Here is a tiny trained network, its code and every weight. The questions are about switching its units off for an input and a target symbol, where a switched-off unit gives its printed mean instead of its output.

import numpy as np


def w(rows, s, z=0):
    codes = np.array(rows[::2]) - 128.0
    scale = np.full(codes.shape[1], s)
    scale[-1] = z or s
    return codes * scale


def norm(h):
    return h / np.sqrt((h * h).mean(-1, keepdims=True) + 1e-5)


def f(y):
    return y / 2 * (1 + np.tanh(0.7978845608 * (y + 0.044715 * y**3)))


def softmax(a):
    e = np.exp(a - a.max(-1, keepdims=True))
    return e / e.sum(-1, keepdims=True)


def log_softmax(a):
    a = a - a.max(-1, keepdims=True)
    return a - np.log(np.exp(a).sum(-1, keepdims=True))


def net(x, mask):
    ids = ['βδθμπσ'.index(c) for c in x.split()]
    T = len(ids)
    res = E[ids] + P[:T]
    r = norm(res)
    for j in range(3):
        rows = slice(3 * j, 3 * j + 3)
        q, k, v = (r @ M[0][rows].T for M in (Q, K, V))
        z = softmax(np.where(np.tri(T) > 0, q @ k.T / 3**0.5, -1e9)) @ v
        o = O[0][rows]
        res = res + np.where(mask[j], z, o[:, -1]) @ o[:, :-1]
    y = f(norm(res) @ A[0][:, :-1].T + A[0][:, -1])
    res = res + np.where(mask[3:15], y, B[0][:, -1]) @ B[0][:, :-1]
    return log_softmax(norm(res)[-1] @ U[:, :-1].T + U[:, -1])


Q, K, V, O, A, B = {}, {}, {}, {}, {}, {}
E = w([
[210,123,143,217,136,124,137,156,9,116,174,87],'β',
[246,167,165,102,246,152,75,107,140,35,117,164],'δ',
[225,222,112,88,128,101,61,219,107,159,72,72],'θ',
[97,165,88,40,173,122,81,66,7,175,186,126],'μ',
[118,96,30,72,164,134,239,143,133,56,126,58],'π',
[83,143,226,84,133,43,199,113,89,117,82,125],'σ',
],0.018)
P = w([
[130,124,88,198,81,185,114,59,80,133,16,172],'0',
[132,160,113,164,108,155,130,82,71,102,56,130],'1',
[136,166,118,143,116,137,146,110,86,114,94,132],'2',
[151,153,136,130,128,129,144,117,108,122,118,118],'3',
[152,131,144,122,153,121,141,132,121,140,131,112],'4',
[144,106,148,118,168,113,136,163,122,152,148,122],'5',
[132,105,155,116,165,101,122,167,138,142,175,109],'6',
[128,120,162,111,153,81,99,168,154,119,212,83],'7',
[126,156,165,129,202,34,130,191,138,127,252,77],'8',
],0.022)
Q[0] = w([
[129,108,178,254,39,205,52,130,156,188,128,185],'h0',
[163,154,72,137,100,223,87,164,247,124,96,175],'h0',
[97,120,156,71,122,107,86,48,116,173,151,237],'h0',
[84,66,81,89,99,200,135,122,140,171,112,100],'h1',
[110,186,120,210,99,144,155,105,130,137,66,218],'h1',
[146,202,45,113,155,132,179,121,61,116,122,147],'h1',
[147,48,123,178,45,233,90,67,150,95,101,221],'h2',
[169,57,95,171,227,165,126,86,63,19,167,95],'h2',
[126,179,156,132,157,168,53,138,80,159,147,186],'h2',
],0.0095)
K[0] = w([
[110,145,83,126,95,199,172,63,120,115,8,161],'h0',
[123,137,151,171,87,125,142,65,66,143,57,143],'h0',
[156,116,54,175,96,170,136,152,114,90,79,99],'h0',
[180,113,127,154,108,163,126,146,87,128,46,169],'h1',
[104,145,85,169,75,177,87,88,98,111,60,135],'h1',
[95,144,153,144,95,64,137,110,165,71,149,115],'h1',
[111,154,85,162,85,162,147,56,106,159,28,150],'h2',
[101,132,185,56,108,40,116,198,181,150,127,123],'h2',
[132,112,96,124,129,126,180,171,157,114,100,113],'h2',
],0.012)
V[0] = w([
[184,172,95,207,130,145,67,158,141,129,172,130],'h0',
[97,128,165,79,208,112,74,37,135,121,150,193],'h0',
[97,99,214,207,104,117,116,82,53,172,167,130],'h0',
[104,161,238,147,98,10,107,131,117,150,75,186],'h1',
[218,144,138,219,122,125,143,208,175,96,106,141],'h1',
[176,207,113,148,135,145,28,124,77,173,174,131],'h1',
[113,114,177,128,93,84,149,94,76,166,111,131],'h2',
[109,190,162,79,119,103,46,154,113,221,78,125],'h2',
[182,145,94,181,116,140,105,96,93,168,167,127],'h2',
],0.013)
O[0] = w([
[38,51,155,113,102,161,149,150,126,75,115,138,155],'h0',
[170,138,117,155,49,173,201,124,102,189,92,111,91],'h0',
[216,37,102,76,105,100,148,124,204,112,175,88,86],'h0',
[226,119,167,141,8,117,123,173,229,143,168,160,13],'h1',
[91,133,96,160,66,218,87,187,140,16,173,138,103],'h1',
[76,61,180,163,129,189,87,140,103,244,146,169,2],'h1',
[155,116,142,97,146,90,120,160,209,133,140,104,149],'h2',
[82,124,143,136,64,72,132,145,184,200,105,179,84],'h2',
[76,49,130,81,145,139,125,157,127,136,142,125,148],'h2',
],0.012,0.0072)
A[0] = w([
[15,153,131,136,69,96,97,166,165,117,127,203,85],'n0',
[75,96,70,110,178,94,127,71,95,137,134,89,95],'n1',
[122,120,142,106,110,128,244,143,93,193,94,86,2],'n2',
[48,112,143,117,150,192,109,170,90,99,188,137,199],'n3',
[112,250,132,160,83,129,167,123,107,174,71,134,90],'n4',
[105,143,152,181,62,132,162,164,69,149,100,98,174],'n5',
[148,234,109,105,161,42,158,118,140,67,98,114,93],'n6',
[203,168,115,187,65,203,116,132,121,101,112,178,95],'n7',
[183,208,157,130,214,134,24,150,61,125,125,125,149],'n8',
[114,56,164,111,98,150,123,151,153,203,166,178,107],'n9',
[144,151,159,92,167,44,161,83,127,188,72,112,143],'n10',
[55,82,109,110,47,155,211,193,146,51,105,121,141],'n11',
],0.015,0.0079)
B[0] = w([
[5,165,117,170,123,50,154,150,204,112,94,100,157],'n0',
[91,139,105,99,118,117,161,191,110,57,186,157,219],'n1',
[67,153,108,105,138,138,240,185,164,97,73,50,151],'n2',
[174,139,106,141,83,132,71,70,107,107,173,182,235],'n3',
[88,56,150,80,156,133,141,150,112,66,162,82,163],'n4',
[97,184,72,92,139,158,157,111,107,118,129,106,163],'n5',
[162,94,211,168,156,118,108,73,131,209,93,147,254],'n6',
[115,158,103,63,54,117,203,111,115,130,114,106,146],'n7',
[94,105,134,60,161,109,199,170,168,159,98,35,226],'n8',
[128,96,209,114,250,91,111,47,122,127,99,95,173],'n9',
[176,149,131,143,59,162,127,154,157,124,152,126,197],'n10',
[140,132,112,121,68,147,196,189,189,114,158,110,185],'n11',
],0.015,0.018)
U = w([
[147,1,130,99,172,149,67,133,184,71,146,109,18],'β',
[109,168,65,89,145,120,141,145,94,81,105,105,165],'δ',
[45,147,152,187,133,109,78,114,201,122,115,134,99],'θ',
[160,109,168,144,146,138,165,170,234,157,84,70,116],'μ',
[132,110,178,137,215,122,100,65,86,154,67,110,133],'π',
[209,189,114,178,128,157,81,120,114,160,118,201,253],'σ',
],0.0062,0.0036)

Each question gives the input, a string of symbols that net reads in full, and the target symbol t.
The units are the heads (3 rows each of Q, K, V and O) and the neurons (one row each of A and B). Each row of codes is followed by its name. A weight is (code - 128) times the scale printed after its matrix; where a second scale follows, it is the last column's (O, A, B and U).
mask holds one flag per unit, heads first, then neurons. A switched-off unit (its flag False) gives its mean, the last column of its rows in O or B, instead of its output. The means were averaged over made-up inputs and are rounded, as every weight is.
A unit's drop is (log p(t) with every unit on - log p(t) with that unit switched off) / (log p(t) with every unit on - log p(t) with every unit switched off).
The circuit of an input: a set's keep is (log p(t) with only the set's units on - log p(t) with every unit switched off) / (log p(t) with every unit on - log p(t) with every unit switched off). Starting from the 12 units with the biggest drops (on a tie, the unit counted first), units are removed one at a time, each time the one whose removal leaves the highest keep (on an exact tie, the one counted first), for as long as the keep stays at least 0.8.
circuit, biggest first: the units of the circuit, biggest drop first
unit that matters most: the unit with the biggest drop
k most important neurons: the k neurons with the biggest drops, biggest first
heads that matter: for each layer, one digit per head in row order, 1 if its drop is at least 0.15 and else 0, layers parted by /
input σ θ β π π π θ β θ, target β: 2 most important neurons	(n3, n9)
input π β π σ σ δ β σ μ, target σ: circuit, biggest first	(n8, h1)
input δ σ π σ π σ μ θ μ, target θ: circuit, biggest first	(h2, n0)
input μ π θ σ μ μ δ θ, target π: circuit, biggest first	(n9, h1)
input σ μ β θ, target π: circuit, biggest first	(h1, n9)
input π π θ θ, target θ: circuit, biggest first	(h0, h2)
input μ π δ β β θ σ, target θ: 2 most important neurons	(n0, n8)
input β π π π δ δ δ, target δ: 3 most important neurons	(n6, n7, n5)
input π π π π δ δ, target δ: unit that matters most	h0
input σ β μ θ μ β β β, target β: circuit, biggest first	(h0, h1)
input β β β δ, target σ: heads that matter	011
input π π π σ σ θ, target σ: heads that matter	110
input π σ β, target σ: circuit, biggest first	(h1, n8)
input π δ π β θ β, target θ: unit that matters most	h2
input θ δ θ π π β σ, target β: heads that matter	101
input μ θ δ π π δ θ π, target θ: circuit, biggest first	(h2, n0)
input β μ β, target μ: 3 most important neurons	(n2, n10, n3)
input δ μ β δ β μ θ θ, target θ: heads that matter	001
input π π π σ σ, target σ: heads that matter	010
input δ σ δ π π β μ μ σ, target μ: unit that matters most	h0
input σ δ σ δ, target σ: circuit, biggest first	(h1, n8)
input μ π μ σ, target μ: heads that matter	000
input δ μ π δ θ β δ, target θ: heads that matter	011
input π β σ σ, target σ: heads that matter	110
input β π π δ σ θ θ β β, target β: heads that matter	100
input β θ μ, target θ: circuit, biggest first	(n0, h2)
input δ β δ, target β: circuit, biggest first	(h0)
